Here is a tiny trained network, its code and every weight. The questions are about switching its units off for an input and a target symbol, where a switched-off unit gives its printed mean instead of its output.

import numpy as np


def w(rows, s, z=0):
    codes = np.array(rows[::2]) - 128.0
    scale = np.full(codes.shape[1], s)
    scale[-1] = z or s
    return codes * scale


def norm(h):
    return h / np.sqrt((h * h).mean(-1, keepdims=True) + 1e-5)


def f(y):
    return y / 2 * (1 + np.tanh(0.7978845608 * (y + 0.044715 * y**3)))


def softmax(a):
    e = np.exp(a - a.max(-1, keepdims=True))
    return e / e.sum(-1, keepdims=True)


def log_softmax(a):
    a = a - a.max(-1, keepdims=True)
    return a - np.log(np.exp(a).sum(-1, keepdims=True))


def net(x, mask):
    ids = ['ΓΔΠΨΩαβεζηθμξστφ'.index(c) for c in x.split()]
    T = len(ids)
    res = E[ids] + P[:T]
    u = 0
    for l in range(2):
        q, k, v = (norm(res) @ M[l].T for M in (Q, K, V))
        z = softmax(np.where(np.tri(T) > 0, q @ k.T / 3**0.5, -1e9)) @ v
        res = res + np.where(mask[u], z, O[l][:, -1]) @ O[l][:, :-1]
        u += 1
        y = f(norm(res) @ A[l][:, :-1].T + A[l][:, -1])
        res = res + np.where(mask[u : u + 12], y, B[l][:, -1]) @ B[l][:, :-1]
        u += 12
    return log_softmax(norm(res)[-1] @ U[:, :-1].T + U[:, -1])


Q, K, V, O, A, B = {}, {}, {}, {}, {}, {}
E = w([
[136,110,91,181],'Γ',
[175,173,41,98],'Δ',
[160,39,6,126],'Π',
[114,132,116,203],'Ψ',
[120,189,92,151],'Ω',
[188,68,116,72],'α',
[146,180,61,130],'β',
[113,133,118,203],'ε',
[157,181,55,117],'ζ',
[176,59,129,89],'η',
[119,101,149,204],'θ',
[93,170,178,193],'μ',
[117,196,96,156],'ξ',
[163,28,1,119],'σ',
[116,131,115,203],'τ',
[114,132,116,204],'φ',
],0.025)
P = w([
[39,114,144,119],'0',
[76,117,123,154],'1',
[101,118,121,159],'2',
[121,119,122,161],'3',
[138,121,120,165],'4',
[155,120,118,172],'5',
[172,122,118,178],'6',
[191,123,119,182],'7',
[210,126,122,182],'8',
[231,127,127,178],'9',
[251,128,131,170],'10',
],0.018)
Q[0] = w([
[153,33,183,201],'L0H0',
[250,207,100,223],'L0H0',
[43,183,13,146],'L0H0',
],0.016)
K[0] = w([
[167,102,163,170],'L0H0',
[250,180,145,181],'L0H0',
[87,153,111,144],'L0H0',
],0.023)
V[0] = w([
[159,17,117,148],'L0H0',
[122,153,254,203],'L0H0',
[73,57,98,71],'L0H0',
],0.014)
O[0] = w([
[178,131,201,103,133],'L0H0',
[33,88,194,1,253],'L0H0',
[98,106,123,252,2],'L0H0',
],0.012,0.0096)
A[0] = w([
[114,135,67,98,94],'L0N0',
[107,209,190,138,142],'L0N1',
[102,71,129,126,73],'L0N2',
[128,158,195,163,131],'L0N3',
[89,166,98,159,2],'L0N4',
[128,151,146,170,176],'L0N5',
[125,251,136,141,66],'L0N6',
[101,194,103,137,120],'L0N7',
[136,207,165,139,102],'L0N8',
[132,104,136,123,142],'L0N9',
[159,119,140,144,153],'L0N10',
[128,125,112,86,149],'L0N11',
],0.026,0.0095)
B[0] = w([
[190,144,99,185,165],'L0N0',
[186,60,118,224,245],'L0N1',
[121,82,169,166,160],'L0N2',
[164,199,128,168,162],'L0N3',
[167,134,151,214,136],'L0N4',
[119,82,124,158,146],'L0N5',
[112,254,126,25,166],'L0N6',
[116,183,122,159,170],'L0N7',
[174,57,159,149,138],'L0N8',
[113,90,159,132,170],'L0N9',
[118,49,179,174,174],'L0N10',
[94,74,171,134,253],'L0N11',
],0.029,0.0069)
Q[1] = w([
[79,2,82,209],'L1H0',
[129,204,155,130],'L1H0',
[113,199,60,61],'L1H0',
],0.029)
K[1] = w([
[251,121,92,7],'L1H0',
[72,154,137,205],'L1H0',
[44,138,42,173],'L1H0',
],0.022)
V[1] = w([
[215,113,96,90],'L1H0',
[149,144,161,158],'L1H0',
[132,37,1,130],'L1H0',
],0.028)
O[1] = w([
[96,106,91,182,1],'L1H0',
[91,185,171,124,209],'L1H0',
[146,4,149,133,111],'L1H0',
],0.026,0.0081)
A[1] = w([
[55,117,89,157,91],'L1N0',
[253,149,130,155,164],'L1N1',
[160,121,138,139,137],'L1N2',
[176,154,99,153,22],'L1N3',
[69,111,103,39,94],'L1N4',
[110,100,106,125,196],'L1N5',
[141,84,68,112,94],'L1N6',
[114,109,124,153,161],'L1N7',
[122,170,144,120,1],'L1N8',
[199,146,150,130,168],'L1N9',
[53,126,113,167,155],'L1N10',
[82,99,91,152,150],'L1N11',
],0.052,0.0062)
B[1] = w([
[87,225,158,164,151],'L1N0',
[192,206,18,191,249],'L1N1',
[67,126,107,135,189],'L1N2',
[139,4,63,136,164],'L1N3',
[127,193,245,67,182],'L1N4',
[182,161,139,197,151],'L1N5',
[253,124,232,176,143],'L1N6',
[167,156,106,93,194],'L1N7',
[130,175,158,179,193],'L1N8',
[155,101,93,173,242],'L1N9',
[79,69,71,80,178],'L1N10',
[212,158,149,110,155],'L1N11',
],0.054,0.012)
U = w([
[147,121,73,178,181],'Γ',
[188,199,119,100,101],'Δ',
[207,125,173,137,89],'Π',
[109,84,162,150,128],'Ψ',
[25,167,140,148,106],'Ω',
[192,70,113,39,121],'α',
[105,144,115,68,112],'β',
[111,83,165,144,107],'ε',
[128,180,107,36,102],'ζ',
[92,83,109,70,149],'η',
[109,171,229,251,2],'θ',
[134,167,223,68,185],'μ',
[67,151,148,138,105],'ξ',
[232,95,198,146,46],'σ',
[100,53,169,164,136],'τ',
[109,83,162,146,119],'φ',
],0.016,0.009)

Each question gives the input, a string of symbols that net reads in full, and the target symbol t.
The units are the heads (3 rows each of Q, K, V and O) and the neurons (one row each of A and B). Each row of codes is followed by its name. A weight is (code - 128) times the scale printed after its matrix; where a second scale follows, it is the last column's (O, A, B and U).
mask holds one flag per unit, layer by layer, with each layer's heads first. A switched-off unit (its flag False) gives its mean, the last column of its rows in O or B, instead of its output. The means were averaged over made-up inputs and are rounded, as every weight is.
A unit's drop is (log p(t) with every unit on - log p(t) with that unit switched off) / (log p(t) with every unit on - log p(t) with every unit switched off).
The circuit of an input: a set's keep is (log p(t) with only the set's units on - log p(t) with every unit switched off) / (log p(t) with every unit on - log p(t) with every unit switched off). Starting from the 12 units with the biggest drops (on a tie, the unit counted first), units are removed one at a time, each time the one whose removal leaves the highest keep (on an exact tie, the one counted first), for as long as the keep stays at least 0.8.
circuit, biggest first: the units of the circuit, biggest drop first
most important unit: the unit with the biggest drop
k most important neurons: the k neurons with the biggest drops, biggest first
top k neurons in layer l: the k neurons of layer l with the biggest drops, biggest first
input Γ Ω Ω Π μ μ ζ μ Ψ, target μ: top 3 neurons in layer 0	L0N0, L0N7, L0N10
input μ μ μ μ ζ σ, target σ: circuit, biggest first	L1N6
input μ Ω ξ Ψ η μ, target η: circuit, biggest first	L0H0, L1H0, L1N10
input τ ζ φ, target ζ: top 3 neurons in layer 1	L1N10, L1N0, L1N11
input Γ μ μ θ Γ, target θ: circuit, biggest first	L0N1, L1N1, L1N7
input μ α μ, target α: circuit, biggest first	L1N10, L1N1, L1N11, L1H0
input η ζ Γ, target ζ: 2 most important neurons	L0N6, L0N1
input Γ Γ η ξ Ω ε, target Ω: 4 most important neurons	L0N6, L0N8, L0N0, L1N10
input μ Γ Δ μ τ μ μ ζ Γ, target ζ: top 2 neurons in layer 0	L0N6, L0N10
input θ ξ α τ μ, target τ: 2 most important neurons	L0N10, L0N1
input μ μ σ μ μ Π Γ Ψ ξ α μ, target α: top 4 neurons in layer 0	L0N7, L0N1, L0N11, L0N10
input α μ μ μ η Γ Γ μ Ω Ψ, target Ω: 4 most important neurons	L0N11, L0N8, L0N6, L0N10
input α τ τ, target τ: 3 most important neurons	L1N1, L0N1, L0N5
input θ Ω σ μ Γ ε Γ μ Ω Γ, target Ω: top 2 neurons in layer 0	L0N8, L0N10
input θ μ θ μ τ μ ξ μ Ψ μ ε, target μ: 2 most important neurons	L0N0, L0N1
input ε μ μ μ Γ ξ α μ τ θ μ, target θ: 3 most important neurons	L0N10, L0N1, L0N3
input α τ μ ζ μ Γ Γ η μ, target η: 3 most important neurons	L0N1, L0N6, L0N11
input μ μ Ψ τ μ Ω ε, target Ω: most important unit	L0N11
input μ Ω ε α μ φ, target μ: 2 most important neurons	L0N10, L0N5
input τ μ Π τ μ, target τ: top 3 neurons in layer 0	L0N1, L0N6, L0N2
input μ μ μ α Γ μ θ η Γ, target η: top 3 neurons in layer 0	L0N6, L0N1, L0N11
input Γ α μ τ η μ σ, target σ: 2 most important neurons	L0N0, L0N10
input μ θ Γ, target θ: 3 most important neurons	L0N1, L1N1, L0N2
input α Ω Γ, target Ω: most important unit	L0N6
input Ω Ω Ψ ζ Ψ, target ζ: top 3 neurons in layer 1	L1N10, L1N0, L1N11
input μ μ Ω μ φ μ μ η Γ, target η: 3 most important neurons	L0N6, L0N1, L0N10
input σ ε θ μ σ η α Γ Γ σ Ψ, target σ: top 3 neurons in layer 0	L0N10, L0N6, L0N1
input μ α Γ τ μ η Ψ, target η: 2 most important neurons	L0N6, L0N11
input θ τ σ μ ξ Γ Γ τ μ τ, target μ: most important unit	L0N0
